Here is a tiny trained network, its code and every weight. The questions are about switching its units off for an input and a target symbol, where a switched-off unit gives its printed mean instead of its output.

import numpy as np


def w(rows, s, z=0):
    codes = np.array(rows[::2]) - 128.0
    scale = np.full(codes.shape[1], s)
    scale[-1] = z or s
    return codes * scale


def f(y):
    return y / 2 * (1 + np.tanh(0.7978845608 * (y + 0.044715 * y**3)))


def softmax(a):
    e = np.exp(a - a.max(-1, keepdims=True))
    return e / e.sum(-1, keepdims=True)


def log_softmax(a):
    a = a - a.max(-1, keepdims=True)
    return a - np.log(np.exp(a).sum(-1, keepdims=True))


def net(x, mask):
    ids = ['Ωαεζηθμξπ'.index(c) for c in x.split()]
    T = len(ids)
    res = E[ids] + P[:T]
    u = 0
    for l in range(2):
        q, k, v = (res @ M[l].T for M in (Q, K, V))
        z = softmax(np.where(np.tri(T) > 0, q @ k.T / 4**0.5, -1e9)) @ v
        res = res + np.where(mask[u], z, O[l][:, -1]) @ O[l][:, :-1]
        u += 1
        y = f(res @ A[l][:, :-1].T + A[l][:, -1])
        res = res + np.where(mask[u : u + 16], y, B[l][:, -1]) @ B[l][:, :-1]
        u += 16
    return log_softmax(res[-1] @ U[:, :-1].T + U[:, -1])


Q, K, V, O, A, B = {}, {}, {}, {}, {}, {}
E = w([
[165,68,185,80,160,36,82],'Ω',
[104,182,158,177,131,189,141],'α',
[143,124,157,98,128,97,110],'ε',
[134,167,171,146,153,76,135],'ζ',
[120,134,159,165,151,127,155],'η',
[177,96,131,41,128,87,107],'θ',
[93,27,172,159,131,123,173],'μ',
[134,52,154,119,163,92,159],'ξ',
[198,179,88,8,83,133,88],'π',
],0.018)
P = w([
[114,128,149,89,174,157,168],'0',
[177,97,153,145,154,140,103],'1',
[89,101,8,200,168,95,152],'2',
[106,176,158,112,149,116,158],'3',
[173,100,147,152,146,164,99],'4',
[80,92,76,240,99,75,107],'5',
[98,181,154,92,124,107,135],'6',
[166,123,141,157,161,196,100],'7',
[191,91,117,182,33,128,160],'8',
[85,188,146,107,126,119,178],'9',
[150,110,123,146,148,209,69],'10',
[236,194,96,172,176,81,133],'11',
[88,206,147,110,122,127,208],'12',
[150,94,118,146,156,221,88],'13',
],0.015)
Q[0] = w([
[169,154,93,166,144,84,146],'L0H0',
[191,148,190,103,97,139,198],'L0H0',
[35,136,67,116,79,109,127],'L0H0',
[165,97,167,170,9,110,134],'L0H0',
],0.016)
K[0] = w([
[179,153,98,138,105,62,191],'L0H0',
[175,116,144,203,29,110,57],'L0H0',
[142,154,92,125,253,124,85],'L0H0',
[110,85,15,221,75,83,48],'L0H0',
],0.014)
V[0] = w([
[188,136,66,127,240,124,198],'L0H0',
[162,119,155,154,162,241,2],'L0H0',
[223,150,139,180,164,120,15],'L0H0',
[93,180,157,62,190,50,139],'L0H0',
],0.0084)
O[0] = w([
[150,171,155,126,194,123,147,232],'L0H0',
[103,124,103,46,95,123,1,3],'L0H0',
[88,126,131,159,163,120,58,187],'L0H0',
[197,159,180,133,138,106,88,173],'L0H0',
],0.0098,0.0018)
A[0] = w([
[147,130,101,133,204,188,81,155],'L0N0',
[125,91,142,157,15,100,138,76],'L0N1',
[92,155,251,72,125,207,138,2],'L0N2',
[139,146,200,67,205,205,148,124],'L0N3',
[146,218,47,218,66,170,99,44],'L0N4',
[71,188,146,82,114,82,171,233],'L0N5',
[86,255,97,161,61,104,143,3],'L0N6',
[114,86,198,58,162,117,125,137],'L0N7',
[82,142,52,201,88,54,132,146],'L0N8',
[92,180,156,60,96,219,119,83],'L0N9',
[89,48,95,136,155,156,139,157],'L0N10',
[178,70,133,192,167,126,96,94],'L0N11',
[165,144,75,125,71,37,145,180],'L0N12',
[224,88,38,216,106,127,89,73],'L0N13',
[196,78,15,187,231,98,117,142],'L0N14',
[123,125,94,142,154,188,155,142],'L0N15',
],0.0091,0.0043)
B[0] = w([
[99,145,151,99,49,138,118,189],'L0N0',
[121,143,119,110,174,50,147,137],'L0N1',
[136,17,101,101,148,27,74,167],'L0N2',
[88,44,128,95,75,159,105,243],'L0N3',
[95,68,150,115,221,117,130,149],'L0N4',
[93,102,201,96,147,93,219,219],'L0N5',
[162,118,94,169,167,199,54,147],'L0N6',
[72,83,150,123,105,160,230,216],'L0N7',
[88,77,99,70,65,102,58,176],'L0N8',
[107,155,177,103,208,117,230,163],'L0N9',
[170,157,162,124,136,189,112,162],'L0N10',
[136,224,71,102,112,152,115,216],'L0N11',
[81,110,137,174,138,225,156,187],'L0N12',
[140,123,16,153,249,80,135,186],'L0N13',
[62,181,88,125,71,127,143,255],'L0N14',
[74,145,152,112,197,94,163,152],'L0N15',
],0.011,0.0058)
Q[1] = w([
[114,90,132,98,158,117,132],'L1H0',
[106,188,87,34,176,115,125],'L1H0',
[179,156,161,91,147,126,144],'L1H0',
[197,56,77,169,195,3,157],'L1H0',
],0.013)
K[1] = w([
[140,98,120,127,91,150,129],'L1H0',
[203,98,107,85,152,59,116],'L1H0',
[145,149,181,118,92,103,99],'L1H0',
[115,118,119,163,7,6,152],'L1H0',
],0.014)
V[1] = w([
[180,160,81,2,238,248,142],'L1H0',
[133,163,61,31,212,105,147],'L1H0',
[216,151,89,124,35,134,155],'L1H0',
[134,206,164,109,186,112,136],'L1H0',
],0.0089)
O[1] = w([
[183,107,151,146,2,25,146,187],'L1H0',
[159,141,156,63,89,69,128,203],'L1H0',
[67,171,64,213,52,137,128,2],'L1H0',
[150,143,147,80,98,178,119,101],'L1H0',
],0.0093,0.0082)
A[1] = w([
[191,207,126,163,159,123,103,93],'L1N0',
[104,101,121,115,159,112,148,73],'L1N1',
[190,84,122,192,88,157,126,214],'L1N2',
[130,142,156,94,139,102,181,93],'L1N3',
[177,112,166,97,136,144,117,132],'L1N4',
[128,182,44,138,142,121,60,178],'L1N5',
[171,120,138,195,148,82,105,255],'L1N6',
[181,155,141,150,80,144,111,113],'L1N7',
[78,124,42,79,126,138,87,180],'L1N8',
[163,235,129,178,155,104,175,121],'L1N9',
[146,164,129,133,94,150,80,185],'L1N10',
[150,86,141,116,126,79,131,61],'L1N11',
[97,99,51,101,124,111,9,66],'L1N12',
[164,167,165,185,74,151,107,122],'L1N13',
[85,134,69,168,114,133,129,100],'L1N14',
[161,231,163,171,152,170,142,65],'L1N15',
],0.013,0.0074)
B[1] = w([
[174,125,220,153,48,125,88,139],'L1N0',
[154,172,123,122,1,105,115,199],'L1N1',
[240,184,139,154,216,129,152,157],'L1N2',
[138,110,133,167,201,125,69,253],'L1N3',
[89,104,103,196,44,121,188,221],'L1N4',
[32,50,116,21,169,186,100,187],'L1N5',
[126,83,128,97,59,161,175,144],'L1N6',
[103,108,76,52,159,106,124,169],'L1N7',
[136,206,202,159,100,56,97,189],'L1N8',
[226,105,162,135,173,182,135,170],'L1N9',
[163,73,163,152,178,127,143,153],'L1N10',
[93,164,111,111,144,191,102,224],'L1N11',
[220,122,30,166,152,135,108,151],'L1N12',
[59,164,70,120,109,136,90,157],'L1N13',
[88,95,101,214,58,128,174,167],'L1N14',
[157,252,68,26,17,121,120,138],'L1N15',
],0.014,0.016)
U = w([
[67,166,188,110,171,44,144,250],'Ω',
[107,45,177,123,72,124,156,183],'α',
[189,72,94,175,127,173,2,31],'ε',
[129,174,127,120,69,160,107,37],'ζ',
[52,163,33,196,123,165,93,39],'η',
[199,137,109,200,35,71,32,43],'θ',
[186,154,78,176,118,170,161,254],'μ',
[93,201,86,190,44,91,169,34],'ξ',
[139,104,57,82,90,57,148,118],'π',
],0.0056,0.0042)

Each question gives the input, a string of symbols that net reads in full, and the target symbol t.
The units are the heads (4 rows each of Q, K, V and O) and the neurons (one row each of A and B). Each row of codes is followed by its name. A weight is (code - 128) times the scale printed after its matrix; where a second scale follows, it is the last column's (O, A, B and U).
mask holds one flag per unit, layer by layer, with each layer's heads first. A switched-off unit (its flag False) gives its mean, the last column of its rows in O or B, instead of its output. The means were averaged over made-up inputs and are rounded, as every weight is.
A unit's drop is (log p(t) with every unit on - log p(t) with that unit switched off) / (log p(t) with every unit on - log p(t) with every unit switched off).
The circuit of an input: a set's keep is (log p(t) with only the set's units on - log p(t) with every unit switched off) / (log p(t) with every unit on - log p(t) with every unit switched off). Starting from the 12 units with the biggest drops (on a tie, the unit counted first), units are removed one at a time, each time the one whose removal leaves the highest keep (on an exact tie, the one counted first), for as long as the keep stays at least 0.8.
circuit, biggest first: the units of the circuit, biggest drop first
unit that matters most: the unit with the biggest drop
k most important neurons: the k neurons with the biggest drops, biggest first
top k neurons in layer l: the k neurons of layer l with the biggest drops, biggest first
input ζ Ω ζ ε ε π ε ξ Ω θ ξ ζ, target ε: circuit, biggest first : L1N5; L1N9; L1H0
input ζ Ω α η ε α ξ π Ω η ε, target π: circuit, biggest first : L0N9; L1N7; L1H0
input ζ μ ε μ θ ξ Ω π μ θ π π ξ ζ, target π: circuit, biggest first : L1N7; L0N13; L1H0
input ξ ξ η Ω ε α θ ζ π θ μ, target μ: top 2 neurons in layer 0 : L0N8; L0N10
input μ ξ Ω η η ζ ζ θ Ω π, target Ω: 2 most important neurons : L1N3; L0N5
input θ η θ ε η α ζ ε α π α π α, target Ω: unit that matters most : L0N9
input Ω η ε, target ε: 3 most important neurons : L1N5; L1N12; L1N9
input ζ θ μ η μ ζ ξ ε ξ μ ζ Ω, target μ: 3 most important neurons : L1N9; L0N12; L0N3
input Ω ζ μ θ η η, target ξ: circuit, biggest first : L0H0; L1N5
input ξ Ω ζ ξ θ, target θ: 3 most important neurons : L0N7; L1N8; L1N12
input Ω η θ η π ξ μ α π, target μ: circuit, biggest first : L0H0; L0N3; L1N9; L0N2
input ξ θ α η η θ α μ η α η, target α: circuit, biggest first : L1N4; L0N4; L1H0
input ε π Ω θ Ω θ η ε π π, target Ω: circuit, biggest first : L0N9; L0N5
input η ε η ξ μ ε, target Ω: circuit, biggest first : L0N8; L1H0; L1N8
input η ε μ ε ε ε, target ξ: top 2 neurons in layer 0 : L0N8; L0N12
input π ε Ω, target π: top 2 neurons in layer 0 : L0N11; L0N9
input α η Ω θ Ω ζ ζ ξ ξ η Ω η, target μ: circuit, biggest first : L1N9; L0H0
input ζ θ ε α α η π ζ Ω, target Ω: circuit, biggest first : L1H0; L0N8; L1N8; L0N1
input ξ θ π η μ η ζ θ ξ, target Ω: circuit, biggest first : L0N8; L1H0; L1N8; L0N1
input μ π ε θ μ Ω ε ξ Ω Ω ξ η η ε, target μ: unit that matters most : L1N2
input ζ Ω ε η ε, target ε: top 3 neurons in layer 1 : L1N12; L1N4; L1N10
input Ω ε ζ α, target α: 2 most important neurons : L0N14; L0N11
input α ε ε Ω ζ ζ, target η: circuit, biggest first : L1H0
input Ω θ Ω π π η ε π ε, target Ω: circuit, biggest first : L1H0; L0N8; L1N8; L0N1
input ζ ζ Ω ε ξ, target ξ: 2 most important neurons : L0N14; L0N7
input μ μ ζ θ η ζ Ω θ Ω α α Ω, target ε: 4 most important neurons : L1N5; L1N12; L1N9; L0N13
input μ ξ α ζ, target α: unit that matters most : L0N3
input θ ε Ω, target α: 3 most important neurons : L1N5; L0N11; L0N12
input π ε π θ α, target α: 4 most important neurons : L0N9; L0N14; L1N4; L0N8
